Below is a small trained network, with its code and all its weights. Each question gives an input and a target symbol and asks what happens when units are switched off, that is, made to give their printed mean instead of their output.

import numpy as np


def w(rows, s, z=0):
    codes = np.array(rows[::2]) - 128.0
    scale = np.full(codes.shape[1], s)
    scale[-1] = z or s
    return codes * scale


def norm(h):
    return h / np.sqrt((h * h).mean(-1, keepdims=True) + 1e-5)


def f(y):
    return np.maximum(y, 0)


def softmax(a):
    e = np.exp(a - a.max(-1, keepdims=True))
    return e / e.sum(-1, keepdims=True)


def log_softmax(a):
    a = a - a.max(-1, keepdims=True)
    return a - np.log(np.exp(a).sum(-1, keepdims=True))


def net(x, mask):
    ids = ['βγδεζμξπστφψω'.index(c) for c in x.split()]
    T = len(ids)
    res = E[ids] + P[:T]
    u = 0
    for l in range(2):
        q, k, v = (norm(res) @ M[l].T for M in (Q, K, V))
        z = softmax(np.where(np.tri(T) > 0, q @ k.T / 3**0.5, -1e9)) @ v
        res = res + np.where(mask[u], z, O[l][:, -1]) @ O[l][:, :-1]
        u += 1
        y = f(norm(res) @ A[l][:, :-1].T + A[l][:, -1])
        res = res + np.where(mask[u : u + 4], y, B[l][:, -1]) @ B[l][:, :-1]
        u += 4
    return log_softmax(norm(res)[-1] @ U[:, :-1].T + U[:, -1])


Q, K, V, O, A, B = {}, {}, {}, {}, {}, {}
E = w([
[167,144,168,102,208,154],'β',
[104,117,52,163,143,217],'γ',
[74,79,59,85,52,56],'δ',
[145,109,51,148,129,135],'ε',
[63,147,203,112,62,150],'ζ',
[110,72,157,146,51,186],'μ',
[215,68,100,71,55,73],'ξ',
[146,249,110,2,87,127],'π',
[97,194,172,153,136,82],'σ',
[49,126,89,169,131,145],'τ',
[175,185,107,124,137,60],'φ',
[152,157,93,165,104,129],'ψ',
[87,244,68,214,126,77],'ω',
],0.0087)
P = w([
[168,123,209,108,172,184],'0',
[150,129,185,83,164,188],'1',
[134,130,177,71,167,177],'2',
[125,127,152,72,167,181],'3',
[109,126,127,69,150,172],'4',
[79,112,85,60,139,167],'5',
[74,121,53,59,143,160],'6',
[49,113,51,51,148,164],'7',
[56,115,31,52,146,168],'8',
[55,118,4,53,167,165],'9',
[38,116,1,55,156,156],'10',
],0.0025)
Q[0] = w([
[153,249,66,85,129,163],'0.h0',
[154,132,135,82,94,133],'0.h0',
[93,144,115,63,151,108],'0.h0',
],0.018)
K[0] = w([
[118,253,56,26,89,168],'0.h0',
[194,196,103,98,99,117],'0.h0',
[107,188,83,72,148,67],'0.h0',
],0.015)
V[0] = w([
[165,64,178,149,192,138],'0.h0',
[143,142,123,1,168,135],'0.h0',
[102,98,154,141,83,197],'0.h0',
],0.0049)
O[0] = w([
[79,51,99,142,69,44,5],'0.h0',
[189,140,137,218,65,166,237],'0.h0',
[65,100,108,179,255,129,48],'0.h0',
],0.0031)
A[0] = w([
[102,162,180,177,123,255,254],'0.n0',
[155,15,110,146,112,194,66],'0.n1',
[183,195,34,68,165,90,137],'0.n2',
[115,211,105,230,180,126,200],'0.n3',
],0.0074,0.00098)
B[0] = w([
[111,54,228,75,103,161,222],'0.n0',
[180,140,157,193,241,99,187],'0.n1',
[104,64,90,233,131,157,255],'0.n2',
[1,135,66,98,70,136,202],'0.n3',
],0.0064,0.0067)
Q[1] = w([
[152,136,157,201,61,160],'1.h0',
[164,213,149,54,252,28],'1.h0',
[121,134,120,172,124,94],'1.h0',
],0.017)
K[1] = w([
[181,186,151,107,13,191],'1.h0',
[93,57,227,203,163,5],'1.h0',
[169,79,142,99,115,128],'1.h0',
],0.012)
V[1] = w([
[107,221,214,209,108,176],'1.h0',
[167,140,126,2,97,176],'1.h0',
[45,73,210,160,47,36],'1.h0',
],0.0058)
O[1] = w([
[94,207,188,115,170,204,255],'1.h0',
[151,94,115,2,168,138,153],'1.h0',
[73,164,200,116,57,53,82],'1.h0',
],0.005,0.0022)
A[1] = w([
[143,231,17,117,117,94,176],'1.n0',
[106,234,75,147,103,150,9],'1.n1',
[30,255,91,33,145,110,88],'1.n2',
[160,181,187,62,143,242,174],'1.n3',
],0.0083,0.0013)
B[1] = w([
[165,146,46,54,116,149,186],'1.n0',
[140,149,254,92,99,194,186],'1.n1',
[237,130,117,146,222,51,195],'1.n2',
[186,176,8,87,117,111,254],'1.n3',
],0.0078,0.0057)
U = w([
[220,143,96,68,169,156,145],'β',
[102,106,88,92,182,200,145],'γ',
[55,241,107,161,141,108,100],'δ',
[35,105,142,155,73,155,109],'ε',
[39,98,124,113,192,55,133],'ζ',
[153,115,98,249,177,112,125],'μ',
[185,178,155,210,74,167,171],'ξ',
[148,138,129,119,143,131,1],'π',
[106,132,200,44,60,144,120],'σ',
[164,184,177,142,153,45,191],'τ',
[241,45,129,165,97,60,59],'φ',
[162,70,210,152,149,156,202],'ψ',
[99,63,90,99,78,40,121],'ω',
],0.011,0.0059)

Each question gives the input, a string of symbols that net reads in full, and the target symbol t.
The units are the heads (3 rows each of Q, K, V and O) and the neurons (one row each of A and B). Each row of codes is followed by its name. A weight is (code - 128) times the scale printed after its matrix; where a second scale follows, it is the last column's (O, A, B and U).
mask holds one flag per unit, layer by layer, with each layer's heads first. A switched-off unit (its flag False) gives its mean, the last column of its rows in O or B, instead of its output. The means were averaged over made-up inputs and are rounded, as every weight is.
A unit's drop is (log p(t) with every unit on - log p(t) with that unit switched off) / (log p(t) with every unit on - log p(t) with every unit switched off).
The circuit of an input: a set's keep is (log p(t) with only the set's units on - log p(t) with every unit switched off) / (log p(t) with every unit on - log p(t) with every unit switched off). Starting from all 10 units, units are removed one at a time, each time the one whose removal leaves the highest keep (on an exact tie, the one counted first), for as long as the keep stays at least 0.8.
circuit, biggest first: the units of the circuit, biggest drop first
k most important neurons: the k neurons with the biggest drops, biggest first
k most important neurons of layer l: the k neurons of layer l with the biggest drops, biggest first
drop of u: that unit's drop, to one decimal
input σ β μ ω ω σ π τ ω, target γ: 2 most important neurons of layer 1 : (1.n3 1.n1)
input σ μ σ π ξ γ δ ψ φ ε ζ, target β: most important neuron of layer 1 : (1.n3)
input ξ μ ω β ω π δ, target β: circuit, biggest first : (1.h0 0.n3)
input β ε π φ τ, target β: 2 most important neurons : (0.n2 1.n2)
input τ σ π γ ε ξ φ δ δ μ, target β: circuit, biggest first : (0.n2 0.n1)
input μ ε ε ω σ μ ζ τ ε φ, target ξ: 3 most important neurons : (0.n2 0.n0 1.n1)
input ξ ε β φ π φ φ δ, target β: 2 most important neurons : (0.n2 0.n0)
input φ ζ β φ, target σ: 3 most important neurons of layer 1 : (1.n1 1.n3 1.n2)
input φ γ δ σ γ μ γ ε, target μ: 2 most important neurons : (0.n1 1.n3)
input π π φ δ μ, target β: circuit, biggest first : (1.n3 0.n2)
input π φ φ φ σ φ, target γ: circuit, biggest first : (0.n2 1.h0)
input δ δ γ ε ω π τ, target β: circuit, biggest first : (0.n2 1.n2)
input ε δ γ μ σ, target τ: 2 most important neurons of layer 0 : (0.n2 0.n0)
input ξ ω τ, target ζ: most important neuron : (1.n2)
input ζ μ δ γ σ β μ μ μ δ ψ, target ε: drop of 0.n0 : 0.0
input δ φ ε ζ ω σ, target τ: drop of 1.n2 : 1.3
input φ π φ φ ζ, target β: drop of 1.h0 : 0.6
input φ φ ψ ε ξ γ φ μ μ, target ψ: drop of 0.n0 : 0.2
